Below is a small trained network, with its code and all its weights. Each question gives an input and a class and asks what happens when units are switched off, that is, made to give their printed mean instead of their output.

import numpy as np


def w(rows, s, z=0):
    codes = np.array(rows[::2]) - 128.0
    scale = np.full(codes.shape[1], s)
    scale[-1] = z or s
    return codes * scale


def f(y):
    return np.maximum(y, 0)


def log_softmax(a):
    a = a - a.max(-1, keepdims=True)
    return a - np.log(np.exp(a).sum(-1, keepdims=True))


def net(x, mask):
    res = np.array(x, float).reshape(1, 4) / 4 @ E
    y = f(res @ A[0][:, :-1].T + A[0][:, -1])
    res = res + np.where(mask, y, B[0][:, -1]) @ B[0][:, :-1]
    return log_softmax(res[-1] @ U[:, :-1].T + U[:, -1])


A, B = {}, {}
E = w([
[52,188,254],'x0',
[112,147,164],'x1',
[186,111,222],'x2',
[209,219,94],'x3',
],0.012)
A[0] = w([
[123,169,185,220],'N0',
[49,156,188,214],'N1',
[208,143,74,252],'N2',
[69,76,36,165],'N3',
[161,216,132,202],'N4',
[140,8,101,243],'N5',
[55,188,134,188],'N6',
],0.016,0.0049)
B[0] = w([
[98,187,159,212],'N0',
[85,185,194,255],'N1',
[195,89,60,248],'N2',
[123,87,74,234],'N3',
[244,202,116,206],'N4',
[53,13,122,242],'N5',
[107,210,90,212],'N6',
],0.011,0.016)
U = w([
[60,249,78,174],'0',
[58,88,149,139],'1',
[105,10,42,3],'2',
[254,148,67,182],'3',
],0.011,0.0022)

Each question gives the input, the list of numbers given to net, and the class t.
The units are the neurons (one row each of A and B). Each row of codes is followed by its name. A weight is (code - 128) times the scale printed after its matrix; where a second scale follows, it is the last column's (A, B and U).
mask holds one flag per neuron, in row order. A switched-off neuron (its flag False) gives its mean, the last column of its row in B, instead of its output. The means were averaged over made-up inputs and are rounded, as every weight is.
A unit's drop is (log p(t) with every unit on - log p(t) with that unit switched off) / (log p(t) with every unit on - log p(t) with every unit switched off).
The circuit of an input: a set's keep is (log p(t) with only the set's units on - log p(t) with every unit switched off) / (log p(t) with every unit on - log p(t) with every unit switched off). Starting from all 7 units, units are removed one at a time, each time the one whose removal leaves the highest keep (on an exact tie, the one counted first), for as long as the keep stays at least 0.8.
units of the circuit, in order: the units of the circuit, biggest drop first
unit that matters most: the unit with the biggest drop
k most important neurons: the k neurons with the biggest drops, biggest first
drop of u: that unit's drop, to one decimal
input [-3,-3,0,2], class 2: unit that matters most -> N4
input [0,8,-1,4], class 3: 3 most important neurons -> [N4; N1; N5]
input [-1,6,3,-2], class 1: units of the circuit, in order -> [N6; N2]
input [-2,-7,8,1], class 2: units of the circuit, in order -> [N4; N5]
input [0,-4,6,-1], class 1: 2 most important neurons -> [N2; N3]
input [-4,-5,-4,4], class 2: 2 most important neurons -> [N3; N6]
input [4,-6,-7,6], class 3: 2 most important neurons -> [N4; N1]
input [-3,-8,3,2], class 2: 2 most important neurons -> [N5; N4]
input [6,-6,-5,-8], class 0: 2 most important neurons -> [N6; N1]
input [4,-8,8,2], class 0: 2 most important neurons -> [N2; N0]
input [3,2,8,-1], class 0: 2 most important neurons -> [N5; N0]
input [0,-3,-8,4], class 3: drop of N5 -> 0.2
